Below is a small trained network, with its code and all its weights. Each question gives an input and a class and asks what happens when units are switched off, that is, made to give their printed mean instead of their output.

import numpy as np


def w(rows, s, z=0):
    codes = np.array(rows[::2]) - 128.0
    scale = np.full(codes.shape[1], s)
    scale[-1] = z or s
    return codes * scale


def f(y):
    return y / 2 * (1 + np.tanh(0.7978845608 * (y + 0.044715 * y**3)))


def log_softmax(a):
    a = a - a.max(-1, keepdims=True)
    return a - np.log(np.exp(a).sum(-1, keepdims=True))


def net(x, mask):
    res = np.array(x, float).reshape(1, 3) / 4 @ E
    y = f(res @ A[0][:, :-1].T + A[0][:, -1])
    res = res + np.where(mask, y, B[0][:, -1]) @ B[0][:, :-1]
    return log_softmax(res[-1] @ U[:, :-1].T + U[:, -1])


A, B = {}, {}
E = w([
[130,9,199,141,157,195],'x0',
[138,234,219,109,133,175],'x1',
[143,108,132,84,2,148],'x2',
],0.0097)
A[0] = w([
[176,115,133,97,18,154,67],'n0',
[62,92,167,92,139,136,51],'n1',
[115,130,131,52,66,165,53],'n2',
[117,136,146,149,242,83,15],'n3',
[98,135,115,160,171,142,40],'n4',
[110,187,210,116,120,218,74],'n5',
[144,154,132,181,242,83,72],'n6',
[111,70,180,125,166,202,64],'n7',
[155,216,246,119,142,176,46],'n8',
[189,194,168,164,114,215,31],'n9',
[152,87,65,105,134,127,26],'n10',
[119,211,202,102,139,159,54],'n11',
[141,55,223,144,145,233,68],'n12',
[118,21,41,144,123,95,25],'n13',
[90,38,187,136,111,236,66],'n14',
[108,166,111,162,254,126,109],'n15',
[143,56,191,182,114,159,66],'n16',
[127,134,96,133,129,173,39],'n17',
[171,123,143,128,135,99,39],'n18',
[168,191,161,52,163,180,200],'n19',
[93,92,115,115,125,88,41],'n20',
[142,227,27,97,96,103,62],'n21',
[183,118,149,106,21,135,37],'n22',
[125,50,11,117,141,67,87],'n23',
[91,148,117,163,224,131,51],'n24',
[98,48,34,137,115,95,8],'n25',
[115,233,70,134,85,45,60],'n26',
[161,115,135,69,6,149,2],'n27',
[133,118,135,143,22,148,14],'n28',
[167,119,115,94,15,165,137],'n29',
[143,220,97,134,121,102,46],'n30',
[64,111,162,127,118,116,37],'n31',
[146,125,135,125,130,115,39],'n32',
[220,126,125,111,179,104,30],'n33',
[218,75,170,106,179,176,73],'n34',
[108,204,73,94,117,68,50],'n35',
[88,148,117,185,200,145,45],'n36',
[122,179,223,97,123,144,37],'n37',
[131,65,195,135,172,157,57],'n38',
],0.011,0.0084)
B[0] = w([
[81,129,153,111,108,182,199],'n0',
[136,174,109,119,141,134,131],'n1',
[101,147,129,123,104,156,162],'n2',
[101,166,133,99,69,183,188],'n3',
[127,177,110,114,91,154,132],'n4',
[150,127,111,173,100,108,218],'n5',
[74,144,165,98,85,201,221],'n6',
[164,153,109,92,162,125,199],'n7',
[145,117,79,186,73,80,243],'n8',
[133,157,71,157,96,130,176],'n9',
[142,149,99,134,104,130,138],'n10',
[152,136,83,173,91,99,208],'n11',
[154,159,114,90,177,94,241],'n12',
[149,134,79,177,85,101,208],'n13',
[171,164,120,88,179,112,225],'n14',
[74,116,175,100,84,181,245],'n15',
[152,156,93,99,161,119,186],'n16',
[142,242,51,112,68,163,109],'n17',
[149,234,50,108,71,171,109],'n18',
[118,65,127,179,132,101,254],'n19',
[135,191,94,136,99,132,128],'n20',
[166,153,118,81,191,104,229],'n21',
[94,151,147,108,100,185,181],'n22',
[155,105,107,195,95,96,234],'n23',
[90,162,145,110,95,177,189],'n24',
[148,150,57,180,79,108,188],'n25',
[180,151,105,71,198,93,236],'n26',
[85,164,152,109,96,174,190],'n27',
[101,216,111,108,87,177,158],'n28',
[84,98,182,108,107,181,233],'n29',
[167,151,101,110,160,126,184],'n30',
[157,243,74,111,102,161,113],'n31',
[150,236,8,114,54,191,109],'n32',
[136,188,71,113,90,170,118],'n33',
[170,152,99,98,159,129,185],'n34',
[159,161,111,93,179,116,196],'n35',
[111,152,122,106,84,165,170],'n36',
[137,150,79,164,76,113,183],'n37',
[142,153,107,93,155,123,192],'n38',
],0.016,0.0089)
U = w([
[169,157,112,56,202,100,96],'0',
[141,138,94,221,87,92,98],'1',
[71,148,163,85,97,191,90],'2',
[107,18,253,156,211,49,253],'3',
],0.019,0.0079)

Each question gives the input, the list of numbers given to net, and the class t.
The units are the neurons (one row each of A and B). Each row of codes is followed by its name. A weight is (code - 128) times the scale printed after its matrix; where a second scale follows, it is the last column's (A, B and U).
mask holds one flag per neuron, in row order. A switched-off neuron (its flag False) gives its mean, the last column of its row in B, instead of its output. The means were averaged over made-up inputs and are rounded, as every weight is.
A unit's drop is (log p(t) with every unit on - log p(t) with that unit switched off) / (log p(t) with every unit on - log p(t) with every unit switched off).
unit that matters most: the unit with the biggest drop
top k neurons: the k neurons with the biggest drops, biggest first
drop of u: that unit's drop, to one decimal
input [1,5,-6], class 2: top 3 neurons : [n15 n6 n23]
input [4,-7,-8], class 2: top 2 neurons : [n6 n15]
input [8,8,-3], class 0: top 2 neurons : [n12 n14]
input [6,-6,2], class 0: top 3 neurons : [n14 n8 n12]
input [-8,-8,8], class 0: top 2 neurons : [n26 n21]
input [-7,-7,1], class 0: top 4 neurons : [n26 n21 n35 n8]
input [-5,-5,1], class 0: unit that matters most : n26
input [7,6,-8], class 2: top 4 neurons : [n15 n6 n3 n24]
input [3,7,-8], class 2: top 4 neurons : [n15 n6 n3 n24]
input [5,-5,-6], class 2: top 3 neurons : [n6 n15 n26]
input [3,-1,3], class 3: drop of n26 : 0.1
input [-2,8,-7], class 1: drop of n8 : 0.5
input [5,7,-7], class 1: drop of n37 : 0.2
input [-1,-6,8], class 2: top neuron : [n29]
